Where the symbols take the items:
state | ! @ $ ~ % *
z922 | z773 z830 z803 z676 z902 z705
z791 | z152 z643 z745 z553 z1 z773
z812 | z791 z745 z902 z785 z773 z922
z525 | z785 z922 z43 z127 z676 z542
z1 | z842 z929 z246 z791 z643 z745
z50 | z965 z801 z543 z515 z947 z255
z965 | z544 z106 z801 z646 z903 z947
z308 | z97 z50 z288 z901 z515 z654
z963 | z705 z525 z489 z613 z127 z544
z288 | z50 z543 z901 z654 z255 z102
z676 | z812 z902 z705 z525 z922 z43
z830 | z246 z791 z812 z902 z553 z785
z102 | z255 z308 z476 z842 z901 z929
z553 | z727 z1 z773 z830 z791 z812
z947 | z903 z625 z97 z50 z801 z543
z727 | z476 z842 z1 z246 z152 z791
z97 | z625 z965 z50 z543 z646 z515
z489 | z525 z43 z613 z544 z542 z106
z542 | z676 z705 z963 z489 z43 z613
z902 | z745 z553 z785 z922 z830 z803
z476 | z308 z288 z842 z929 z654 z152
z901 | z543 z515 z654 z102 z308 z476
z929 | z901 z654 z152 z643 z476 z727
z543 | z801 z646 z515 z255 z97 z308
z246 | z929 z152 z791 z745 z727 z553
z515 | z646 z947 z255 z308 z50 z288
z643 | z102 z476 z727 z1 z929 z246
z654 | z515 z255 z102 z476 z288 z842
z705 | z902 z785 z525 z43 z803 z127
z255 | z947 z97 z308 z288 z543 z901
z745 | z643 z727 z553 z773 z246 z830
z903 | z489 z613 z625 z965 z106 z801
z785 | z553 z773 z922 z803 z812 z676
z801 | z106 z167 z646 z947 z625 z97
z106 | z542 z963 z167 z903 z613 z625
z646 | z167 z903 z947 z97 z965 z50
z43 | z922 z803 z127 z542 z705 z963
z803 | z830 z812 z676 z705 z785 z525
z613 | z43 z127 z544 z106 z963 z167
z152 | z654 z102 z643 z727 z842 z1
z127 | z803 z676 z542 z963 z525 z489
z773 | z1 z246 z830 z812 z745 z902
z625 | z613 z544 z965 z801 z167 z646
z544 | z127 z542 z106 z167 z489 z903
z842 | z288 z901 z929 z152 z102 z643
z167 | z963 z489 z903 z625 z544 z965

The rows follow the links: the fewer symbols apart two items are, the more alike their rows tend to be.

Each row is also shifted at random along 4 hidden directions that mean nothing.

Some items, each with a row of numbers:
z785: -250 -256 22 -107 151 -319 18 -63 -12 -494 -88 196 257 160 -68 -120 657 618 -518 138 -199 -301 -466 -37 -177
z127: 241 164 -288 -513 432 -283 395 -238 312 273 339 45 -134 129 5 44 2 406 -182 461 -208 329 -136 -240 -354
z43: 340 -112 -681 246 397 -211 106 -106 271 -894 149 -55 -322 256 139 328 -4 -172 -264 531 -161 -422 125 -268 -154
z152: -191 130 -318 -343 -251 -123 119 -117 -368 -981 -92 19 361 -247 139 269 455 -238 -137 -471 -97 -152 -17 -69 335
z902: -101 -99 -553 -305 108 -446 190 -376 104 542 112 -71 204 -366 -96 756 713 251 -390 117 -145 39 152 -110 36
z901: 180 53 313 152 -279 153 -163 -2 -370 98 -176 259 -285 537 -24 -681 -526 650 295 -329 182 144 -443 -30 54
z745: 304 71 295 303 -205 -291 34 172 -158 444 -119 190 -430 469 232 51 40 302 -540 -260 -246 179 86 191 189
z803: -38 -221 -90 192 238 -131 -341 182 85 -497 -341 301 20 141 19 -257 489 360 -438 301 -20 -309 -233 -88 -202
z830: -7 -190 343 -453 5 -355 457 -17 -155 -725 303 241 222 108 102 -53 393 102 -518 -51 -389 -275 -413 174 -38
z654: 360 -5 -205 520 -383 184 69 143 -177 -120 13 -169 -263 -210 56 -323 -514 -279 220 -410 115 -133 275 -149 280
z553: 322 104 347 -707 -134 -379 173 89 -156 565 141 254 -164 -110 128 79 163 145 -610 -270 -327 312 -14 205 48
z515: -185 -240 -425 478 -113 390 -212 -34 -109 66 -196 -28 102 680 -367 414 -152 -26 536 -101 425 -286 129 -125 207
z167: -16 108 405 -150 221 334 -459 176 312 -244 -332 57 -64 205 -6 -162 -307 -206 306 369 229 98 -63 237 -302
z542: 31 216 -88 -307 343 -181 424 -236 222 439 394 128 23 237 -41 -112 39 723 -137 492 -132 410 -318 -142 -310
z727: -190 298 264 226 -303 -133 -406 -182 -295 739 -320 -219 -8 153 311 -186 331 -27 -215 -443 72 432 104 223 260
z791: 261 65 438 132 -182 -158 -318 214 -291 -95 -329 173 -367 -19 226 -130 42 88 -437 -315 -139 117 -84 257 164
z525: 244 -53 -143 -16 288 -69 -219 140 374 -217 -109 -107 -409 88 183 -256 10 -583 -401 397 -151 -117 61 -86 -356
z106: -137 18 351 338 215 410 -409 280 346 -439 -238 -44 154 92 168 -272 3 -641 285 458 191 -48 269 100 -344
z613: -359 278 318 -271 359 -32 71 108 301 41 114 183 358 -144 16 -340 173 390 77 521 43 381 -60 0 -319

In each set, the symbols that take the first to the second take the third to the fourth, perhaps in another order. Give the fourth.
Answers are names.
A 82 86 99 -256 286 -122 370 -161 301 -383 424 -229 130 -364 125 -421 -60 -313 -132 461 -289 -7 -185 -37 -412
B -186 216 346 256 212 290 -349 289 291 -103 -225 144 -10 484 62 -211 -81 -6 247 479 237 142 142 243 -318
C 266 200 -354 -518 -264 -8 429 110 -361 243 96 108 -102 -772 -115 -10 -387 -71 131 -479 -95 143 295 -231 377
D z643

A -143 -116 -261 -575 260 -204 -248 -85 176 465 -246 -5 99 -777 3 165 655 139 -392 206 -28 78 26 -191 -81
B -132 -310 302 630 -48 -317 261 -35 -125 -849 307 22 306 865 223 -147 420 188 -468 60 -409 -521 -470 168 -107
C -80 184 -117 69 423 -218 373 -187 246 -121 497 168 195 484 32 -95 110 875 -99 500 -141 217 -361 -102 -318
D z43

A 258 -151 14 -228 -177 330 -305 -73 -219 -304 -279 -149 -266 -413 -217 -399 -438 -396 366 -343 247 -270 -195 -65 154
B 63 -68 -200 -317 -130 299 -363 -201 -198 425 -418 -134 -144 -290 -255 -29 -309 -140 458 -311 331 53 -10 -202 204
C -74 80 -32 18 -340 -38 398 183 -399 -323 313 297 317 331 116 -178 118 -10 20 -535 -146 98 33 -136 324
D z476

A 34 165 -170 -407 341 304 -309 14 259 -383 -452 169 -177 -71 -144 530 -181 106 374 363 336 67 55 79 -211
B 350 -31 -144 -529 375 -178 126 -49 217 -248 225 34 -229 -68 116 -156 -129 -168 -262 385 -216 4 -144 -154 -277
C 236 -238 -276 20 206 -168 -351 187 318 -484 -265 42 -316 -154 64 -25 186 -403 -357 419 -34 -326 206 -182 -206
D z773

A 408 -9 -95 -724 -50 -328 146 183 -229 -236 -124 237 -371 -772 111 576 118 -146 -533 -283 -239 -41 182 98 184
B 180 213 159 -66 -248 -133 -333 12 -251 404 -421 -73 -306 -543 218 115 175 24 -375 -403 -37 298 210 211 243
C -59 137 -219 170 -253 -175 -278 -119 -354 -259 -519 37 -239 -51 154 414 302 389 -276 -356 115 185 -37 -94 294
D z643

A 449 -45 -548 -85 -24 -430 151 93 -324 -648 -94 355 -385 -17 47 992 169 646 -522 -285 -57 -190 77 -21 312
B -201 221 81 -436 -252 -158 265 42 -364 -155 147 138 419 56 104 -127 203 -124 -43 -501 -178 176 -34 4 298
C 214 -164 110 -573 -45 -325 341 63 -82 -399 203 91 30 -257 71 306 303 -352 -556 -267 -362 -226 -87 95 42
D z643

A 117 113 -1000 446 -382 -40 522 13 -246 211 344 -237 20 -378 -4 730 -27 -522 235 -488 -67 39 923 -346 578
B 307 11 -780 725 -276 70 154 -38 -196 197 35 -180 -314 -98 -62 415 -400 31 319 -327 116 -8 469 -280 496
C -171 -120 -153 -113 -134 246 -261 -162 -311 35 -385 156 -96 519 -331 82 -216 463 436 -187 408 -117 -228 -147 132
D z543

A -164 96 151 -338 -217 -87 -224 -80 -426 -881 -399 107 108 -186 165 -37 373 207 -248 -412 65 -52 -345 89 149
B 279 111 56 276 -198 -287 -241 33 -335 303 -304 291 -394 343 202 345 149 688 -467 -282 -53 237 114 143 208
C -219 197 -288 -29 363 -111 308 -89 365 -161 297 -27 371 -354 30 43 196 331 69 486 -74 147 6 -146 -294
D z106

A -135 257 -194 -195 -287 -100 -302 -227 -274 131 -350 -167 26 -395 205 416 347 -18 -169 -408 108 300 134 -21 338
B -311 237 41 -262 -324 -79 -185 -192 -263 453 -210 -111 187 6 220 16 431 94 -139 -449 -51 429 -24 45 306
C -5 21 283 -421 160 -92 -385 259 165 535 -367 98 -142 -318 103 -670 253 -101 -450 254 -84 74 -28 -22 -275
D z803

A 228 13 -439 267 -267 91 58 2 -267 -65 -14 -51 -306 -328 -164 9 -483 -37 229 -416 89 -30 270 -218 352
B 70 -99 -582 -293 -58 218 -254 -355 -202 213 -499 -27 -262 -231 -324 404 -248 234 415 -271 446 -1 -26 -282 267
C 90 213 646 -68 141 234 -346 54 165 -171 -214 183 -268 647 7 -303 -519 197 261 334 300 174 -386 224 -330
D z544

A 119 -67 112 -310 -93 -370 310 48 -62 211 315 59 -3 61 149 224 260 -125 -552 -165 -438 30 38 155 130
B 83 161 116 -61 -369 -10 319 243 -294 396 349 166 115 -22 -2 -507 -140 -112 82 -415 -170 344 135 -105 258
C 105 83 418 216 174 334 -240 -67 134 -217 -147 -21 -274 461 -74 -28 -561 0 367 319 301 -32 -275 238 -203
D z525

A 182 -96 -160 55 -119 220 -150 -121 -287 -97 -319 97 -239 251 -229 -26 -384 641 362 -243 366 -21 -354 -191 192
B -378 -164 370 104 -248 461 -187 244 -54 593 27 -164 322 242 -261 -295 -117 -539 527 -142 170 -58 136 146 111
C 227 -111 -372 158 159 249 187 -206 191 -55 137 -235 -179 -479 -333 713 -560 -200 451 166 140 -101 150 3 27
D z167

A 234 -126 231 317 91 275 69 -103 269 507 317 -525 -182 -444 -133 20 -591 -717 538 177 -30 14 307 211 -59
B 226 -56 332 425 147 446 -241 -24 265 -462 -97 -336 -267 140 13 -22 -572 -556 393 302 209 -201 92 192 -166
C -291 246 116 22 304 113 -217 223 325 -119 -5 181 196 35 64 -141 112 188 149 483 142 278 70 26 -353
D z489

A -368 315 -161 212 428 -54 82 50 468 420 225 98 328 12 9 -50 256 349 164 495 48 363 252 -70 -206
B -91 -174 -406 -314 159 -466 364 -278 -85 -214 241 46 270 -81 0 683 567 306 -405 60 -275 -198 -100 -110 64
C 293 -43 98 157 155 317 -15 -144 191 -105 -12 -236 -336 16 -138 239 -552 -172 389 256 184 -53 43 240 -104
D z705

A 199 -10 -447 -295 308 -156 -201 123 397 712 -279 -92 -438 -413 131 125 210 -244 -416 372 -69 187 420 -263 -224
B -13 137 177 -101 -277 6 -405 -28 -259 -324 -525 -247 -78 -655 252 -29 253 -470 -302 -392 -20 20 63 151 210
C 226 -203 -467 114 115 177 389 -181 46 -264 367 -122 -32 -603 -342 726 -458 -84 469 132 175 -288 171 28 44
D z43

A -177 -170 63 185 -4 190 341 127 53 285 409 185 280 144 -415 127 -282 335 510 3 135 -124 6 81 -3
B 242 -53 -78 80 162 190 172 -278 60 -121 216 139 -155 267 -328 525 -607 572 457 199 190 -41 -217 32 -80
C -196 -270 -277 -402 -17 285 315 124 -107 -408 113 210 404 -346 -452 425 -180 5 600 -89 272 -364 48 -58 52
D z646

